Here is a tiny trained network, its code and every weight. The questions are about switching its units off for an input and a class, where a switched-off unit gives its printed mean instead of its output.

import numpy as np


def w(rows, s, z=0):
    codes = np.array(rows[::2]) - 128.0
    scale = np.full(codes.shape[1], s)
    scale[-1] = z or s
    return codes * scale


def f(y):
    return np.maximum(y, 0)


def log_softmax(a):
    a = a - a.max(-1, keepdims=True)
    return a - np.log(np.exp(a).sum(-1, keepdims=True))


def net(x, mask):
    res = np.array(x, float).reshape(1, 5) / 4 @ E
    y = f(res @ A[0][:, :-1].T + A[0][:, -1])
    res = res + np.where(mask, y, B[0][:, -1]) @ B[0][:, :-1]
    return log_softmax(res[-1] @ U[:, :-1].T + U[:, -1])


A, B = {}, {}
E = w([
[133,83,84,205,82,64,135,97,2,88,185,227],'x0',
[132,131,115,155,101,138,84,138,153,122,99,118],'x1',
[115,153,180,86,148,68,52,179,94,99,179,75],'x2',
[70,183,134,217,209,126,164,189,102,70,59,157],'x3',
[169,110,88,125,163,171,159,219,47,125,174,75],'x4',
],0.0086)
A[0] = w([
[190,9,121,54,36,58,74,60,178,130,171,62,81],'N1',
[148,85,63,163,151,209,161,72,139,241,83,195,4],'N2',
[79,145,200,90,188,229,166,189,153,166,111,9,213],'N3',
[100,188,159,57,107,79,38,139,84,80,133,128,2],'N4',
[7,149,184,253,224,85,127,210,161,50,107,162,70],'N5',
[140,116,34,228,129,37,92,132,35,37,205,176,198],'N6',
],0.0062,0.002)
B[0] = w([
[162,104,111,143,47,123,187,142,155,176,161,145,207],'N1',
[24,150,133,186,106,46,143,152,61,128,130,1,178],'N2',
[92,113,130,72,104,95,115,88,125,149,58,153,220],'N3',
[47,151,154,203,187,84,159,186,111,81,103,68,164],'N4',
[220,95,91,138,81,169,232,147,151,148,147,112,203],'N5',
[80,115,109,86,134,121,110,42,114,186,106,131,255],'N6',
],0.011,0.012)
U = w([
[230,108,70,122,100,145,239,176,156,196,172,155,66],'0',
[102,123,74,107,124,75,144,131,126,132,93,142,254],'1',
[14,252,175,202,135,71,140,197,46,163,143,12,92],'2',
[101,89,117,57,124,110,95,51,89,156,3,212,33],'3',
[119,100,104,91,89,141,165,110,105,76,110,143,226],'4',
[133,127,152,138,140,175,92,126,106,76,141,222,84],'5',
],0.006,0.005)

Each question gives the input, the list of numbers given to net, and the class t.
The units are the neurons (one row each of A and B). Each row of codes is followed by its name. A weight is (code - 128) times the scale printed after its matrix; where a second scale follows, it is the last column's (A, B and U).
mask holds one flag per neuron, in row order. A switched-off neuron (its flag False) gives its mean, the last column of its row in B, instead of its output. The means were averaged over made-up inputs and are rounded, as every weight is.
A unit's drop is (log p(t) with every unit on - log p(t) with that unit switched off) / (log p(t) with every unit on - log p(t) with every unit switched off).
The circuit of an input: a set's keep is (log p(t) with only the set's units on - log p(t) with every unit switched off) / (log p(t) with every unit on - log p(t) with every unit switched off). Starting from all 6 units, units are removed one at a time, each time the one whose removal leaves the highest keep (on an exact tie, the one counted first), for as long as the keep stays at least 0.8.
units of the circuit, in order: the units of the circuit, biggest drop first
most important unit: the unit with the biggest drop
k most important neurons: the k neurons with the biggest drops, biggest first
drop of u: that unit's drop, to one decimal
input [1,3,-5,1,-3], class 2: units of the circuit, in order	(N2; N3)
input [6,6,5,0,0], class 3: most important unit	N6
input [-4,7,6,5,2], class 4: units of the circuit, in order	(N5; N3)
input [4,-1,7,-5,-2], class 2: 3 most important neurons	(N4; N5; N3)
input [-7,4,1,-4,2], class 3: 2 most important neurons	(N3; N5)
input [7,-7,0,-8,-4], class 0: 2 most important neurons	(N1; N3)
input [-8,-4,7,7,-5], class 3: 3 most important neurons	(N3; N2; N1)
input [2,3,-8,8,-6], class 0: 2 most important neurons	(N5; N4)
input [7,3,-6,-6,-8], class 1: 3 most important neurons	(N2; N5; N1)
input [3,4,-5,6,-5], class 0: 3 most important neurons	(N5; N3; N4)
input [-5,4,2,-2,1], class 3: 4 most important neurons	(N3; N5; N2; N4)
input [4,-1,-6,0,4], class 2: 2 most important neurons	(N2; N3)
input [-2,5,-3,5,4], class 0: 2 most important neurons	(N5; N6)
input [-5,4,8,-6,-7], class 2: most important unit	N4
input [8,-6,7,-1,0], class 3: drop of N6	2.6
input [-5,8,5,-8,1], class 0: drop of N6	0.3
input [-8,1,-8,0,2], class 2: drop of N2	1.6
